Here is a tiny trained network, its code and every weight. The questions are about switching its units off for an input and a target symbol, where a switched-off unit gives its printed mean instead of its output.

import numpy as np


def w(rows, s, z=0):
    codes = np.array(rows[::2]) - 128.0
    scale = np.full(codes.shape[1], s)
    scale[-1] = z or s
    return codes * scale


def f(y):
    return np.maximum(y, 0)


def softmax(a):
    e = np.exp(a - a.max(-1, keepdims=True))
    return e / e.sum(-1, keepdims=True)


def log_softmax(a):
    a = a - a.max(-1, keepdims=True)
    return a - np.log(np.exp(a).sum(-1, keepdims=True))


def net(x, mask):
    ids = ['ΘΠαγδεμτψ'.index(c) for c in x.split()]
    T = len(ids)
    res = E[ids] + P[:T]
    r = res
    for j in range(2):
        rows = slice(3 * j, 3 * j + 3)
        q, k, v = (r @ M[0][rows].T for M in (Q, K, V))
        z = softmax(np.where(np.tri(T) > 0, q @ k.T / 3**0.5, -1e9)) @ v
        o = O[0][rows]
        res = res + np.where(mask[j], z, o[:, -1]) @ o[:, :-1]
    y = f(res @ A[0][:, :-1].T + A[0][:, -1])
    res = res + np.where(mask[2:18], y, B[0][:, -1]) @ B[0][:, :-1]
    return log_softmax(res[-1] @ U[:, :-1].T + U[:, -1])


Q, K, V, O, A, B = {}, {}, {}, {}, {}, {}
E = w([
[60,189,184,130,135,189,109,175,151],'Θ',
[65,118,195,159,143,159,120,202,111],'Π',
[209,89,176,126,137,122,79,117,110],'α',
[226,136,93,41,122,105,105,111,193],'γ',
[162,114,119,91,65,153,83,157,105],'δ',
[160,159,50,60,213,156,165,132,160],'ε',
[161,75,95,87,110,119,133,211,82],'μ',
[88,47,128,152,127,234,126,159,165],'τ',
[151,201,77,76,171,254,85,98,64],'ψ',
],0.016)
P = w([
[58,151,78,94,254,143,27,199,125],'0',
[209,188,107,223,89,130,162,234,169],'1',
[169,187,177,178,107,129,152,165,141],'2',
[203,153,136,142,116,103,162,104,150],'3',
[187,115,184,123,139,85,150,113,117],'4',
[130,130,184,109,161,113,145,140,122],'5',
[129,141,136,75,175,117,121,120,148],'6',
[111,120,158,90,178,107,94,150,109],'7',
[145,104,130,77,185,117,64,109,116],'8',
],0.0082)
Q[0] = w([
[206,124,140,122,177,187,87,239,182],'head 1',
[137,160,6,217,57,157,169,153,118],'head 1',
[70,88,67,113,156,128,7,118,102],'head 1',
[136,177,84,173,79,95,194,125,138],'head 2',
[139,94,106,54,158,189,81,206,177],'head 2',
[203,152,195,98,133,149,183,210,150],'head 2',
],0.012)
K[0] = w([
[136,34,102,64,182,195,128,106,36],'head 1',
[254,113,141,246,206,169,87,166,123],'head 1',
[84,112,145,62,189,102,33,159,154],'head 1',
[179,138,124,194,116,182,159,119,84],'head 2',
[111,76,108,140,195,146,10,153,155],'head 2',
[90,29,171,67,155,174,89,94,185],'head 2',
],0.012)
V[0] = w([
[110,90,184,141,126,118,100,113,243],'head 1',
[107,124,118,125,7,126,24,113,93],'head 1',
[127,181,176,150,149,181,100,40,125],'head 1',
[67,138,111,212,144,121,169,173,82],'head 2',
[123,188,142,144,154,11,79,131,77],'head 2',
[109,217,105,89,55,142,130,180,179],'head 2',
],0.019)
O[0] = w([
[148,71,174,178,236,81,110,157,211,2],'head 1',
[91,49,124,57,75,155,12,200,115,70],'head 1',
[248,116,49,119,165,162,97,153,83,141],'head 1',
[16,97,210,163,180,151,113,128,33,58],'head 2',
[107,164,144,82,143,78,174,233,32,59],'head 2',
[165,70,146,40,179,155,203,71,137,132],'head 2',
],0.011,0.0083)
A[0] = w([
[59,128,99,171,153,158,138,96,85,90],'neuron 1',
[110,157,26,228,97,110,99,127,118,227],'neuron 2',
[160,147,118,251,123,153,190,73,105,101],'neuron 3',
[72,63,134,104,87,82,99,161,183,174],'neuron 4',
[103,151,174,174,126,116,191,146,197,245],'neuron 5',
[106,97,146,198,126,96,132,133,50,83],'neuron 6',
[39,111,51,134,69,117,145,112,128,155],'neuron 7',
[45,74,22,108,164,80,171,178,153,163],'neuron 8',
[193,121,127,101,203,149,95,133,102,80],'neuron 9',
[100,177,141,157,152,99,44,75,56,97],'neuron 10',
[203,193,212,87,136,132,119,128,113,128],'neuron 11',
[99,92,84,176,146,114,84,84,153,3],'neuron 12',
[117,128,205,1,173,41,128,186,146,129],'neuron 13',
[144,76,156,89,101,179,73,176,138,148],'neuron 14',
[83,99,118,139,140,46,167,142,189,115],'neuron 15',
[153,150,169,74,123,142,158,197,101,153],'neuron 16',
],0.0083,0.0034)
B[0] = w([
[202,54,125,109,51,114,131,104,141,169],'neuron 1',
[138,131,255,121,151,141,119,131,86,234],'neuron 2',
[123,102,107,21,138,97,97,208,100,247],'neuron 3',
[132,182,121,140,193,127,91,72,163,180],'neuron 4',
[165,154,99,133,168,83,103,58,114,212],'neuron 5',
[144,146,33,65,158,160,93,92,112,135],'neuron 6',
[207,119,196,171,95,89,120,139,121,177],'neuron 7',
[121,147,131,89,123,141,107,38,88,144],'neuron 8',
[105,74,225,210,76,112,153,172,161,193],'neuron 9',
[148,117,64,139,98,138,112,126,117,158],'neuron 10',
[72,93,93,142,155,160,179,171,148,211],'neuron 11',
[137,193,116,109,75,140,208,148,108,181],'neuron 12',
[111,138,107,232,120,118,174,128,153,176],'neuron 13',
[59,154,102,95,171,116,89,150,181,194],'neuron 14',
[172,106,164,172,79,188,94,112,132,158],'neuron 15',
[51,115,136,172,139,129,141,167,170,203],'neuron 16',
],0.0099,0.015)
U = w([
[69,75,191,83,212,158,203,136,156,60],'Θ',
[111,100,27,167,214,134,123,126,100,106],'Π',
[163,184,150,171,232,117,108,207,134,179],'α',
[161,139,57,165,175,144,181,149,202,1],'γ',
[38,148,111,48,170,159,132,152,226,111],'δ',
[111,150,125,29,206,108,187,134,149,112],'ε',
[58,163,137,97,90,93,193,91,152,138],'μ',
[194,92,196,62,253,175,64,78,182,188],'τ',
[117,107,156,27,107,229,172,180,146,151],'ψ',
],0.0028)

Each question gives the input, a string of symbols that net reads in full, and the target symbol t.
The units are the heads (3 rows each of Q, K, V and O) and the neurons (one row each of A and B). Each row of codes is followed by its name. A weight is (code - 128) times the scale printed after its matrix; where a second scale follows, it is the last column's (O, A, B and U).
mask holds one flag per unit, heads first, then neurons. A switched-off unit (its flag False) gives its mean, the last column of its rows in O or B, instead of its output. The means were averaged over made-up inputs and are rounded, as every weight is.
A unit's drop is (log p(t) with every unit on - log p(t) with that unit switched off) / (log p(t) with every unit on - log p(t) with every unit switched off).
The circuit of an input: a set's keep is (log p(t) with only the set's units on - log p(t) with every unit switched off) / (log p(t) with every unit on - log p(t) with every unit switched off). Starting from the 12 units with the biggest drops (on a tie, the unit counted first), units are removed one at a time, each time the one whose removal leaves the highest keep (on an exact tie, the one counted first), for as long as the keep stays at least 0.8.
units of the circuit, in order: the units of the circuit, biggest drop first
k most important neurons: the k neurons with the biggest drops, biggest first
heads that matter: for each layer, one digit per head in row order, 1 if its drop is at least 0.15 and else 0, layers parted by /
input α τ Θ α μ γ, target μ: units of the circuit, in order : [head 1]
input ε γ Θ, target ε: units of the circuit, in order : [head 1; neuron 3; neuron 5]
input Π δ α α α τ ε Π Θ, target Π: units of the circuit, in order : [head 2; neuron 10; neuron 2; neuron 6]
input α ε Θ τ Θ δ τ Θ γ, target α: units of the circuit, in order : [head 2; head 1]
input α Π Θ τ Θ, target α: units of the circuit, in order : [head 2; head 1]
input ψ Θ Π α α α τ τ ψ, target ψ: units of the circuit, in order : [head 1; neuron 5]
input Θ ψ δ α ψ Θ, target Θ: heads that matter : 01
input μ ε α α Π α, target μ: heads that matter : 10
input τ α γ α Π α τ, target τ: heads that matter : 10
input α α α ψ Π α, target α: heads that matter : 01
input δ α δ α τ α, target δ: heads that matter : 10
input α γ α α μ τ, target α: heads that matter : 01
input δ Π τ α μ α α Π, target δ: 2 most important neurons : [neuron 14; neuron 2]
input ψ ψ ψ δ ψ ψ μ, target ψ: units of the circuit, in order : [head 1]
input γ α α, target γ: heads that matter : 11
input ψ Θ τ τ ε α ε, target ψ: heads that matter : 10
input γ α τ, target γ: heads that matter : 01
input Θ Θ α Π μ Θ ψ, target Θ: heads that matter : 01
input Θ α τ, target τ: units of the circuit, in order : [head 1; neuron 11]
input τ γ μ α Π τ δ, target τ: units of the circuit, in order : [head 2]
input α α α ψ, target α: units of the circuit, in order : [head 2; neuron 2]
input Π α ψ γ Π, target Π: 3 most important neurons : [neuron 6; neuron 2; neuron 10]
input α μ ψ γ ε Θ Θ δ, target α: units of the circuit, in order : [head 2; neuron 2]
